Here is a tiny trained network, its code and every weight. The questions are about switching its units off for an input and a target symbol, where a switched-off unit gives its printed mean instead of its output.

import numpy as np


def w(rows, s, z=0):
    codes = np.array(rows[::2]) - 128.0
    scale = np.full(codes.shape[1], s)
    scale[-1] = z or s
    return codes * scale


def norm(h):
    return h / np.sqrt((h * h).mean(-1, keepdims=True) + 1e-5)


def f(y):
    return np.maximum(y, 0)


def softmax(a):
    e = np.exp(a - a.max(-1, keepdims=True))
    return e / e.sum(-1, keepdims=True)


def log_softmax(a):
    a = a - a.max(-1, keepdims=True)
    return a - np.log(np.exp(a).sum(-1, keepdims=True))


def net(x, mask):
    ids = ['ΛΣΩαδεζηθμξπτφ'.index(c) for c in x.split()]
    T = len(ids)
    res = E[ids] + P[:T]
    u = 0
    for l in range(3):
        q, k, v = (norm(res) @ M[l].T for M in (Q, K, V))
        z = softmax(np.where(np.tri(T) > 0, q @ k.T / 4**0.5, -1e9)) @ v
        res = res + np.where(mask[u], z, O[l][:, -1]) @ O[l][:, :-1]
        u += 1
        y = f(norm(res) @ A[l][:, :-1].T + A[l][:, -1])
        res = res + np.where(mask[u : u + 4], y, B[l][:, -1]) @ B[l][:, :-1]
        u += 4
    return log_softmax(norm(res)[-1] @ U[:, :-1].T + U[:, -1])


Q, K, V, O, A, B = {}, {}, {}, {}, {}, {}
E = w([
[35,177,155,106,158,104,140],'Λ',
[78,141,142,82,183,167,109],'Σ',
[142,148,102,160,193,71,143],'Ω',
[138,130,180,90,127,156,106],'α',
[140,130,101,123,164,219,131],'δ',
[105,155,148,72,128,179,123],'ε',
[138,117,145,149,164,88,108],'ζ',
[135,115,141,70,88,196,82],'η',
[212,145,69,101,178,145,143],'θ',
[65,178,190,91,110,226,155],'μ',
[103,254,190,112,127,110,175],'ξ',
[228,145,216,98,101,3,116],'π',
[141,188,94,192,64,151,74],'τ',
[40,72,94,162,61,119,110],'φ',
],0.018)
P = w([
[40,130,101,167,153,86,93],'0',
[80,99,166,140,163,188,131],'1',
[146,160,28,122,131,44,95],'2',
[97,102,176,145,146,183,157],'3',
[171,160,9,94,114,89,133],'4',
[104,97,176,138,128,174,174],'5',
[177,157,29,64,83,95,145],'6',
[113,89,175,126,113,164,189],'7',
[195,155,52,40,54,91,162],'8',
[122,76,174,112,93,149,207],'9',
[198,132,62,37,55,79,173],'10',
[117,90,185,129,119,170,187],'11',
],0.013)
Q[0] = w([
[135,131,45,53,88,96,147],'L0H0',
[58,3,172,200,199,120,101],'L0H0',
[124,119,127,149,149,163,174],'L0H0',
[133,82,139,106,150,133,195],'L0H0',
],0.014)
K[0] = w([
[125,113,99,88,76,102,206],'L0H0',
[102,127,120,93,246,146,38],'L0H0',
[136,121,101,134,190,119,130],'L0H0',
[175,150,150,64,199,143,157],'L0H0',
],0.013)
V[0] = w([
[85,1,105,94,127,89,149],'L0H0',
[118,96,129,161,77,131,123],'L0H0',
[93,18,91,146,96,132,78],'L0H0',
[150,211,187,156,156,135,105],'L0H0',
],0.0068)
O[0] = w([
[163,109,158,198,137,117,254,7],'L0H0',
[139,190,137,215,126,131,134,82],'L0H0',
[45,80,8,141,92,135,172,35],'L0H0',
[102,146,121,23,160,134,18,193],'L0H0',
],0.0073,0.0022)
A[0] = w([
[87,2,106,141,134,159,107,217],'L0N0',
[70,70,166,85,201,109,164,3],'L0N1',
[162,177,151,58,169,125,149,113],'L0N2',
[189,68,61,93,121,122,113,85],'L0N3',
],0.0094,0.0034)
B[0] = w([
[183,110,174,117,189,125,103,206],'L0N0',
[95,252,124,163,96,99,98,191],'L0N1',
[176,144,106,131,172,132,192,254],'L0N2',
[46,163,131,84,137,142,168,174],'L0N3',
],0.015,0.0059)
Q[1] = w([
[183,223,19,35,27,133,119],'L1H0',
[192,30,104,78,87,147,96],'L1H0',
[155,240,74,38,96,117,127],'L1H0',
[51,54,55,195,16,69,2],'L1H0',
],0.0079)
K[1] = w([
[148,131,50,147,5,150,167],'L1H0',
[182,62,122,100,123,140,93],'L1H0',
[172,152,133,123,87,153,123],'L1H0',
[121,92,57,174,172,155,100],'L1H0',
],0.013)
V[1] = w([
[153,160,126,137,2,142,105],'L1H0',
[85,161,119,135,84,137,224],'L1H0',
[71,84,131,92,183,121,190],'L1H0',
[193,180,100,228,136,178,218],'L1H0',
],0.0061)
O[1] = w([
[140,188,122,205,100,220,2,23],'L1H0',
[130,104,144,94,170,151,126,255],'L1H0',
[18,179,163,78,120,6,198,38],'L1H0',
[115,153,98,123,128,70,62,211],'L1H0',
],0.0091,0.00066)
A[1] = w([
[176,184,1,165,153,133,78,7],'L1N0',
[102,229,94,167,118,103,36,203],'L1N1',
[84,223,95,154,158,161,210,84],'L1N2',
[213,143,171,83,137,145,157,67],'L1N3',
],0.0095,0.0018)
B[1] = w([
[112,123,165,97,22,164,49,182],'L1N0',
[226,139,99,186,147,197,115,208],'L1N1',
[141,16,83,81,73,43,122,254],'L1N2',
[60,97,107,195,105,138,2,249],'L1N3',
],0.0084,0.0077)
Q[2] = w([
[140,178,151,114,100,126,11],'L2H0',
[137,189,147,207,184,177,194],'L2H0',
[107,136,117,79,122,73,120],'L2H0',
[228,136,87,30,85,122,139],'L2H0',
],0.013)
K[2] = w([
[139,156,174,107,135,135,53],'L2H0',
[149,127,42,185,249,160,174],'L2H0',
[136,123,176,70,78,77,126],'L2H0',
[216,169,151,69,21,119,167],'L2H0',
],0.011)
V[2] = w([
[144,170,238,219,79,90,145],'L2H0',
[160,109,194,97,106,168,68],'L2H0',
[3,61,136,129,141,212,149],'L2H0',
[66,139,126,141,61,182,130],'L2H0',
],0.0057)
O[2] = w([
[193,124,228,75,56,128,60,49],'L2H0',
[77,171,73,112,104,1,173,253],'L2H0',
[136,172,75,141,101,108,94,82],'L2H0',
[43,53,103,122,172,161,69,96],'L2H0',
],0.0081,0.0032)
A[2] = w([
[252,140,93,191,136,119,153,11],'L2N0',
[195,107,109,127,176,59,107,1],'L2N1',
[213,103,99,144,57,131,94,118],'L2N2',
[91,188,172,128,77,118,137,83],'L2N3',
],0.013,0.0081)
B[2] = w([
[109,71,99,155,138,51,125,172],'L2N0',
[107,124,136,74,80,253,107,182],'L2N1',
[165,119,82,159,69,194,194,253],'L2N2',
[107,127,135,197,141,195,175,189],'L2N3',
],0.016,0.0044)
U = w([
[42,101,144,101,107,188,182,108],'Λ',
[83,191,164,167,101,105,47,163],'Σ',
[110,51,76,214,36,74,184,90],'Ω',
[168,252,138,53,148,164,67,41],'α',
[135,179,161,103,153,79,206,181],'δ',
[159,185,60,160,79,227,103,37],'ε',
[198,146,111,167,145,40,103,254],'ζ',
[112,25,131,105,92,139,33,62],'η',
[133,55,162,119,134,62,130,237],'θ',
[57,162,51,106,78,50,35,129],'μ',
[125,216,79,179,157,110,208,158],'ξ',
[148,100,110,143,222,189,94,103],'π',
[171,82,105,114,199,174,207,95],'τ',
[176,125,183,49,29,125,153,109],'φ',
],0.013,0.0063)

Each question gives the input, a string of symbols that net reads in full, and the target symbol t.
The units are the heads (4 rows each of Q, K, V and O) and the neurons (one row each of A and B). Each row of codes is followed by its name. A weight is (code - 128) times the scale printed after its matrix; where a second scale follows, it is the last column's (O, A, B and U).
mask holds one flag per unit, layer by layer, with each layer's heads first. A switched-off unit (its flag False) gives its mean, the last column of its rows in O or B, instead of its output. The means were averaged over made-up inputs and are rounded, as every weight is.
A unit's drop is (log p(t) with every unit on - log p(t) with that unit switched off) / (log p(t) with every unit on - log p(t) with every unit switched off).
The circuit of an input: a set's keep is (log p(t) with only the set's units on - log p(t) with every unit switched off) / (log p(t) with every unit on - log p(t) with every unit switched off). Starting from the 12 units with the biggest drops (on a tie, the unit counted first), units are removed one at a time, each time the one whose removal leaves the highest keep (on an exact tie, the one counted first), for as long as the keep stays at least 0.8.
circuit, biggest first: the units of the circuit, biggest drop first
most important unit: the unit with the biggest drop
top k neurons: the k neurons with the biggest drops, biggest first
k most important neurons of layer l: the k neurons of layer l with the biggest drops, biggest first
input ε Λ θ τ π ξ Λ, target φ: circuit, biggest first => [L2H0]
input φ π μ μ ε τ μ Λ ξ Ω Ω, target α: circuit, biggest first => [L0H0, L1N2]
input μ μ Ω ε Σ ε, target μ: 2 most important neurons of layer 1 => [L1N3, L1N2]
input ζ μ μ μ ξ π μ Λ ξ, target α: top 3 neurons => [L0N1, L1N3, L0N2]
input μ δ α π π τ π, target ε: top 4 neurons => [L2N2, L0N0, L1N3, L2N1]
input τ τ Λ, target ε: circuit, biggest first => [L1H0, L1N1]
input τ Λ ε α ε η τ φ π μ θ, target φ: top 2 neurons => [L0N3, L1N1]
input Ω θ π π δ δ α θ ξ, target α: top 3 neurons => [L1N3, L0N1, L0N2]
input μ δ μ η α μ δ, target μ: circuit, biggest first => [L1N2, L0N3, L2H0, L1N1]
input π ξ μ τ π μ ξ α α, target α: top 2 neurons => [L1N2, L0N3]
input τ ε α τ Σ, target ε: top 2 neurons => [L1N1, L2N2]
input π ε ξ π δ μ Ω δ, target π: top 2 neurons => [L0N0, L1N3]
input ζ Ω Ω θ δ φ ξ Λ ε, target α: 2 most important neurons of layer 2 => [L2N0, L2N2]
input α φ μ μ ζ α τ α τ μ ξ, target ε: circuit, biggest first => [L1H0]
input Σ ε τ Λ Ω α θ ξ, target δ: top 3 neurons => [L0N2, L0N0, L1N1]
input τ μ η π ξ μ ζ, target α: top 3 neurons => [L0N3, L1N2, L0N1]
input α π Σ, target φ: circuit, biggest first => [L2H0, L1H0]
input τ τ τ τ μ μ τ ξ, target δ: top 2 neurons => [L0N2, L0N1]
input π η α ζ α δ μ Λ Ω, target μ: circuit, biggest first => [L0N3, L2N2]
input μ τ τ δ η μ μ δ π δ, target π: top 3 neurons => [L0N0, L1N2, L2N2]
input μ η Λ ζ φ α, target Σ: most important unit => L0N0
input δ Ω η α ξ ζ φ ξ μ μ α, target μ: 3 most important neurons of layer 0 => [L0N3, L0N1, L0N2]
input ε θ Σ δ Σ μ τ Λ, target ξ: top 2 neurons => [L0N1, L1N3]
input ζ μ μ, target μ: 3 most important neurons of layer 2 => [L2N2, L2N3, L2N1]
input τ Σ Λ α τ Λ, target ξ: 2 most important neurons of layer 1 => [L1N1, L1N3]
input π Σ π θ μ ζ, target ζ: top 2 neurons => [L0N1, L0N0]
input δ ζ ξ μ δ, target α: circuit, biggest first => [L0H0]
